[128 = 0]
[ 52 130 134 143 175 138 148  98  85 103 154 169  88 156 150 166 123 162
 128 170 132 126  33 134  79 234 140 142 134 166 101  66 255 179  90 128
 153 154 149  91 153 118 138] : [52]
[ 87 151 107 106 111 145 124 157 128 154 138 133 145 119 139 152 105 148
 132 145 122 129  97 115 138 136 156  96 163 163 119 152 251 154 122 135
 134 156 142 129 133 151 137] : [52]
[ 25 140 132  79 177 116 127 136  91 101 152 121 161 121 153 128 137 160
 147 149 102 111 135 129 105 160 146 118 169 119 116  74 174 123 141 130
 117 128 116 133 133 110 118] : [52]
[ 98 147 122 109 122 134 122 170 123 136 139 125 145 119 138 137 121 142
 140 140 121 128 111 120 141 122 154 100 160 151 122 164 174 135 137 133
 129 141 133 136 129 132 135] : [52]
[117 138 133 162 174 122 128 151  86 119 130 130  83 142 139 102 119 102
 141 144 133 134  89 138 113 197 151 141 140 135 114 156 132 147 150 125
 122 127 129 128 118 100 142] : [52]
[ 85 122 162 147 154 101 146 187 143  74 129 165 151 123 109 164  91 145
 146 188 121  96  42 143  99 122 156  83 187 171 120  44  34 162 143 153
 163  90 172  84 125  75 100] : [52]
[ 70 131 129  94 172 121 131  85 106  93 137 124 149 127 145 128 180 144
 136 134 111 112 141 139 115 160 126 136 141 110 128  52 167 129 115 122
 124 124 121 126 133 114 119] : [52]
[129  73 130  69 106 115 110  97 152  62 147 158 120 131 162 129 164 148
 107 120 127 114 130 100 116 140  99 110  91 101 144 139 132 112 183 108
 164 128 138 119 117 130 147] : [52]
[100 126 159 130 151 102 140 171 139  76 137 156 152 124 126 159 188 146
 144 167 120  99  66 137 110 121 148  89 167 156 124  50  72 147 132 143
 155  98 158  94 128  87 104] : [52]
[131 147 117 139 146 133 115 174 113 132 123 114 110 125 136  95 150 103
 145 129 129 130 127 131 117 154 158 118 143 133 122 195  72 143 163 130
 124 127 127 145  98 105 143] : [52]
[ 86 136 145 134 145 109 135 194 135  82 134 152 157 121 122 157 117 144
 149 169 118 102  72 135 132 124 164  85 182 167 113  80  69 148 149 149
 152 107 158 101 125  91 109] : [52]
[ 62  46 170  70 121  92 112 147  99  82 200 166 100 139 180 135 123 177
 101 146 122 126  99  72 108 140 111 126 110 100 121 138 193  72 246 110
 136 131 133 124 139 125 147] : [52]
[ 69  90 137  72 153 112 124  97 119  41 159 175 123 134 165 145 202 165
 120 150 120 101  88 115 115 194 124 109 118 122 116  77 215 137 159 116
 168 132 144 101 129 107 141] : [52]
[ 92 141 115 108 146 137 129 129 120 107 140 144 128 129 144 151 163 149
 132 147 127 123  87 126 105 172 149 109 147 160 107 123 232 161 112 130
 150 146 146 115 132 125 136] : [52]
[ 10 140 138  79 164 111 128 102  63 134 145  89 196 104 143 115 138 144
 137 122 100 121 253 134 130 110 114 171 147  74 132  43 124  73 125 122
  58 121  61 155 138 126 104] : [52]
[ 99 136 135 158 140 141 147 112  95 152 145 146  92 149 127 157  66 149
 123 149 137 143  65 126  97 174 129 151 127 157 135  93 255 156  87 126
 130 155 136 110 159 147 136] : [52]
[ 79 134 126  64 125 117 115 162 142  99 138 132 173 106 150 139 116 146
 142 138 107 105 132 118 121 107 150  83 161 130 134 108 103 126 151 131
 136 126 132 132 119 120 124] : [51]
[105 146 115 123 147 134 121 163 112 114 128 130 125 125 141 123 121 131
 143 143 125 126  97 131 110 158 158 107 156 150 124 158 134 151 145 129
 139 134 132 131 121 111 142] : [52]

[126 145 143 123 133 129 135 200  92 111  76 123 159 108 131 140 120 133
  91 133] : <10>
[140 157 139 126 129 121 133 205  95 114 132 115 109 124 131 142 107 151
  68 143] : <10>
[127 143 147 121 136 151 123 185 105 117  83 124 130 121 133 143  83 102
  70 150] : <14>
[129 132 141 129 130 142 161 214 111 113  83 121 136 119 132 149 129 133
  96 127] : <10>
[128 130 134 142 122 103 151 255  91 106  85 114  91 115 132 144 123 149
  57 112] : <14>
[131 133 137 136 129 121 160 207 119 113  88 116 111 117 132 154 117 140
  63 130] : <10>
[127 142 146 124 135 139 122 202 100 118  90 127 118 120 133 147 104 110
  71 137] : <14>
[128 132 130 145 123  94 165 255  93 105  89 105  70 113 133 155 133 162
  89 113] : <14>
[136 138 136 130 132 120 136 255 102 111  82 115 105 117 133 154 128 140
  63 127] : <10>
[127 151 143 118 140 138 126 161 102 112 100 122 139 122 133 142 101 108
  75 142] : <14>
[127 134 137 133 129 116 139 212  98 107  83 116  94 115 129 144 117 140
  86 137] : <10>
[128 137 146 128 131 127 140 202 103 123 126 124 107 119 129 150 123 117
  75 134] : <10>
[137 133 138 137 126 121 154 233 112 103  78 120  89 114 130 147 114 135
  80 121] : <10>
[127 133 137 129 128 116 137 225  97 113  76 117 112 117 132 145 108 135
 115 129] : <10>
[124 133 141 141 129 114 143 223  98 108  89 126  79 116 130 145 109 140
  80 126] : <14>
[130 134 137 170 120  91 176 244  91 101  74 113  70 112 129 147 148 174
  65 119] : <10>
[126 142 136 126 132 131 128 218 107 111  80 123 118 119 131 139 104 123
  78 136] : <14>
[127 148 137 135 128 121 146 225 104 116  80 118  90 116 130 147 112 131
  61 128] : <14>
[127 148 143 128 130 125 134 206  98 117  92 123 112 118 133 166 107 124
  67 131] : <14>
[123 153 160 132 129 120 142 223 106 120  91 129 106 118 130 146 106 125
 113 136] : <10>
[129 141 133 126 132 137 135 222 116 115 112 115 106 118 132 156 110 136
  95 135] : <10>
[127 133 130 140 133 115 145 244  96 110  86 113  98 117 129 146 125 137
  45 127] : <14>
[133 139 151 138 130 155 129 211 101 119  80 138 184 122 133 150 103 114
  54 134] : <10>
[125 153 163 130 137 124 141 183  93 115  89 132 117 118 138 147 140 136
  84 140] : <10>
[134 143 136 125 129 128 135 204 110 110  74 116 101 117 130 136 114 189
  93 130] : <10>
[128 135 140 133 131 117 143 218  92 112  72 113 108 116 131 148 117 129
  88 129] : <14>
[129 144 137 123 133 127 132 226 100 111  86 122 129 118 133 147 104 112
  75 134] : <14>
[126 131 137 159 124 118 162 238  98 115  73 107  67 113 135 151 127 167
  71 115] : <10>
[130 138 140 120 133 128 140 190 124 111  93 121 113 122 133 147  99 117
  65 135] : <10>
[126 132 129 146 123  98 158 236  96 102  88 110  80 117 130 163 158 167
  56 114] : <10>
[132 141 165 161 139 122 134 218 102 116  90 120 135 119 134 140 108 130
  87 133] : <10>
[125 146 136 131 129 114 146 217  98 107  83 133  95 115 132 147 130 135
  69 162] : <10>
[133 137 146 140 142 128 135 201 105 112  92 116 100 116 132 149 103 129
  78 134] : <10>
[128 137 140 144 131 112 148 221  95 108 106 116 135 117 133 154 136 142
  73 126] : <14>
[138 151 140 125 132 131 132 224 104 114  75 125 119 119 134 142 108 118
  75 137] : <10>
[130 141 138 125 138 119 152 202 100 107  88 118 101 117 134 145 108 128
 138 130] : <10>
[129 138 138 133 126 120 140 209  98 110  85 110 115 115 130 147 124 131
  68 127] : <14>
[123 146 142 140 131 128 135 215  96 109 104 113 131 136 131 149 103 139
  80 127] : <10>

[126 142 133 141 132 101 131 124 134 139 140 131 117 150 144 140 140  81
 120 121 120 121 132 129 131 128  86 134 130 111 160 141 121 129 102   2
 101] : [100]
[154 123 147 131 115 156 141 137 130 109 123 124 138 159 144 129 141 147
 132 143 143 135 127 140 146 127 104 139 132 143 160  67 128 129 129 153
 121] : [100]
[120 148 141 115 125 109 129 111 143 137 132 146 128 124  60 133 157  92
 126 127 136 122 125 129 109 131 108 129 139 119  79 173 111 140 104  79
 118] : [100]
[107 131  86  97 125 137 118 115 135 134 116 148 130  89  51 132 141 120
 129 128 134 123 117 134 112 135 144 117 132 131  22 225 110 133 127 243
 182] : [100]
[126 130  73 167 133 152 131 130 122 130 136  97 120 142 158 109  92 123
 126 134 125 130 119 131 160 115  81 138 126 106  89 190 109 125 122 170
 163] : [92]
[142 131 183 132 126 113 137 132 127 119 138 133 133 158 146 145 142 143
 136 135 135 135 129  93 133 119 136 134 138 119 147  23 135 135 123 108
  89] : [100]
[148 125 147 127 119 153 137 141 129 113 118 137 137 150 132 139 145 134
 130 138 142 132 129 143 141 132  99 132 131 153 180  72 130 128 131 138
 118] : [100]
[136 128  81 166 134 148 129 123 127 128 136  83 118 132 151  96  95 123
 124 130 122 127 125 142 156 121  79 142 124 110  99 177 112 122 125 139
 149] : [92]
[130 129  79 171 137 132 125 116 127 136 135  83 115 119 143  81  90 122
 119 123 115 127 126 136 153 123 110 140 120 104 102 204 116 122 122 138
 155] : [92]
[149 106 168 113 137 126 118 117 131 123 116  73 132  63  89  74 117 192
 125 117 122 148 135 106 115 130 204 143 127 131  82  92 152 126 150 121
  72] : [100]
[101 131  74 157 136 124 124 129 112 137 140 126 119 136 180 138  94 110
 127 123 110 122 124 120 141 118 128 121 120 109 109 185 125 121 130 186
 184] : [92]
[160 122 172 128 119 165 141 136 128 102 124 113 140 151 132 123 143 179
 132 144 146 143 125 127 144 123 122 142 137 137 125  38 130 132 135 182
 115] : [100]
[135 127 145 132 127 133 130 124 128 122 127 116 130 137 121 123 128 145
 132 131 129 133 126 121 130 122 132 132 132 119 102 109 127 130 132 152
 121] : [100]
[126 124 171 129 134 102 126 129 126 125 133 119 128 126 135 123 120 145
 126 121 122 133 137 111 119 127 162 131 127 122 147  74 147 128 130  64
  89] : [100]
[133 127 136 117 121 128 133 149 128 123 121 155 133 151 152 153 140 110
 128 131 132 125 133 144 126 135 127 119 122 150 209  72 139 126 132  96
 121] : [100]
[ 73 131  85 121 133 104 117 140 105 142 135 188 124 134 174 178 111 105
 133 123 111 112 127 105 107 123 188  97 119 119 141 155 137 121 133 180
 189] : [92]
[100 130  55 133 127 151 121 118 125 133 127 129 124 107 104 122 118 116
 129 133 126 123 113 131 135 122 123 122 126 118   4 234 104 127 132 255
 215] : [100]
[132 144 156 122 125  97 136 118 144 138 136 152 124 147 102 147 152  76
 124 126 134 116 132 135 115 136  77 128 135 122 165 128 117 135  95   1
  99] : [100]
[138 109 133 110 132 137 115 112 139 126 111  90 128  62  72  68 123 173
 123 116 123 142 131 136 112 136 169 137 124 138  66 157 140 127 144 152
  99] : [100]
[103 128 115 118 125 141 125 115 121 116 135 127 136 113  91 135 131 171
 145 143 133 138 109  82 119 107 175 124 140  97   1 141 114 137 139 255
 180] : [100]
[127 111 108 118 138 113 111 125 133 146 112 101 118  75 121  82 108 126
 110 100 111 126 141 159 118 148 147 127 110 148 184 202 150 118 136  21
  93] : [100]
[139 123 153 116 120 141 133 141 125 117 122 139 137 139 136 142 148 147
 133 137 138 131 130 133 127 130 139 126 130 148 170  70 137 128 139 112
 103] : [100]
[138 143 159 123 123 108 137 124 141 133 134 155 126 152 114 143 151  96
 127 130 136 121 130 127 121 132  92 131 137 125 156 101 125 137 107  52
  97] : [100]

[173 115 132 101 131 136 128  86 132 161 116 130 157 146 142 145  26 118
 109 140 145 103 163 110 141 156  74 133 125 110 114 179 105  97 135 112
 170  99 127  98 115 172 101] : (33)
[120 113 141 161  84 195 104 139 128 133 112 115  61 131 117 133  20 148
 137 146 142  74 136 106 127 120 143 125  87 113 122 146 130 102 165 134
 169 192 141 110 110 110 176] : (29)
[120 153 184 139 116  80 137 171 132 116 162 107 113  88 113 128 150 117
 151 118 137 165  95 141 126  89 153 137 114 100 123 121 159 159 137 117
 136 187 137 186 107  83 145] : (29)
[ 87 119 127 123 146  93 112 182 130  75 139 149 130  98 120 118 222 117
 134 122 108 152 110 139 121  84 174 146 121 180 125  79 154 160 143 158
 139 149 148 161 153 107 179] : (33)
[160  90 118 113 138 152 113 118 121 177 108 104 138 157 130  87  72 119
 109 129  93  80 183 113 159 149 110 150 156 174 130 137 112 142 154 174
 121 139 138 101 128 176 122] : (29)
[156  91 103 118 127 164 114 117 120 163 112  98 125 150 131  79  89 131
 114 122  96  95 171 104 162 160 107 144 151 159 139 132 109 127 146 175
  99 129 145 103 141 181 110] : (29)
[133 140 196 117 136  71 130 168 141 119 160 141 142  93 118 137 129 108
 141 127 152 165 106 139 124  66 136 140 101 112 120 118 161 136 143 120
 187 155 141 175 119  89 159] : (29)
[109 115 118 169  83 197 106  98 123 123 122 113  62 126 115 130  19 155
 144 144 141  75 130 102 124 128 154 124 104 103 128 134 131 115 174 134
 144 185 145 120  99 110 171] : (29)
[113 150 175 120 139  74 139 166 137 121 154 136 141  88 113 133 155 106
 134 118 157 160 108 134 124  71 138 139  92 101 118 130 154 148 133 102
 180 154 123 161 115  78 139] : (29)
[119 121 119 109 166 103 131 152 136 137 123 146 196 109 125 106 253 101
 118 110 110 169 132 134 152  92 146 152 131 169 140  93 147 154 107 186
 109 128 131 141 165 116 142] : (29)
[ 68 138  88 137 145 110 133 148 126  48 127 189 135 125 130 134 234 142
 129 125 113 154  93 159  96 118 160 111 125 173 139  82 148 131  98 120
 132 109 121 137 192 112 160] : (33)
[125 165 170 154 113 124 149 130 125  89 135 118 107 126 122 153  79 138
 141 142 171 144  97 152  75 101 121 104  70  54 124 167 133 104 135  39
 205 127 102 155 127  94 107] : (29)
[183 134 189 110 131 136 134 115 129 130 140 109 133 134 124 135  12 123
 122 145 152 115 146 127 115 121  76 133 107  54 102 195 128 127 170  87
 206 103 124 155  99 150  73] : (33)
[135 147 179 143 110 122 133 154 130 103 143 128 105 108 113 146  54 129
 146 143 159 135 109 136 107  90 119 123  68  67 105 179 151 113 167  74
 221 162 124 172 112  95 128] : (29)
[111 119 140 164  89 195 115 126 121 132 117 107  61 133 116 131  40 157
 144 142 151  98 126 110 119 134 147 119  93 104 123 147 127 103 150 130
 173 173 130 107 107 110 162] : (29)
[121 119 126 158 100 192 114 124 127 135 126 127  76 142 122 137  34 153
 137 147 152  71 132 102 105 123 135 119  82 108 123 150 130  91 150 129
 185 167 134 105 104 114 161] : (29)
[155 128 166 139 108 138 123 138 130 140 137  98  86 129 116 143   1 127
 139 148 155 107 141 111 126 119 120 129  95  82 114 177 129 112 166  95
 182 163 136 141  86 134 129] : (29)
[131 105 130  97 162  86 118 168 140 157 135 130 180  87 117  94 237  87
 119 112 108 138 143 112 160  69 153 173 128 181 138  88 154 162 135 202
 109 148 153 170 154 119 163] : (29)
[163 126 180 125 108 135 110 137 131 149 133 111  89 121 112 134   1 123
 132 145 152  99 148  99 136 102 105 139  94  77 103 170 123 115 176 116
 205 177 141 149  83 128 129] : (29)
[ 95 126 164 106 164  82 109 186 136 101 135 127 136 110 107  97 178 104
 119 115 114 127 133 140 133  53 175 155 113 173 121  90 142 168 144 155
 140 156 146 187 144 103 167] : (33)
[128 137 172 124 127  76 130 163 137 115 160 119 133  91 113 131 142 111
 141 128 144 168 106 134 130  74 140 144 104 105 120 123 166 148 138 122
 156 160 142 201 112  87 142] : (29)
[190 128 199 107 118  91 120 142 128 152 145  81 108 123 114 118   1 118
 135 133 135 125 158 115 142 120  87 148 114  74  99 200 124 128 187  95
 200 153 137 185  83 141  82] : (33)
[ 79 120 129 115 155  96 110 184 135  85 131 161 140 110 118 111 194 111
 125 124 110 131 115 134 125  75 169 145 111 181 127 104 156 151 146 158
 165 142 150 176 165 105 176] : (33)
[184 121 134 105 114 135 130  99 129 164 118 108 134 143 133 136  29 122
 114 135 143  92 156 109 149 159  90 133 145 109 112 172  98 100 147 109
 139 120 124 108  98 172  99] : (33)
[155 140 161 134 111 134 133 105 128 132 126 114  95 137 123 146   2 135
 132 138 155 113 137 120 114 118 109 121  94  73 111 183 120 101 158  87
 205 153 116 130 101 115 111] : (29)
[127 151 177 123 140  79 136 158 139 117 148 129 160  90 118 142 136 112
 137 126 160 162 111 135 134  81 136 141  77 101 116 131 151 139 139 118
 201 150 131 183 115  75 134] : (29)
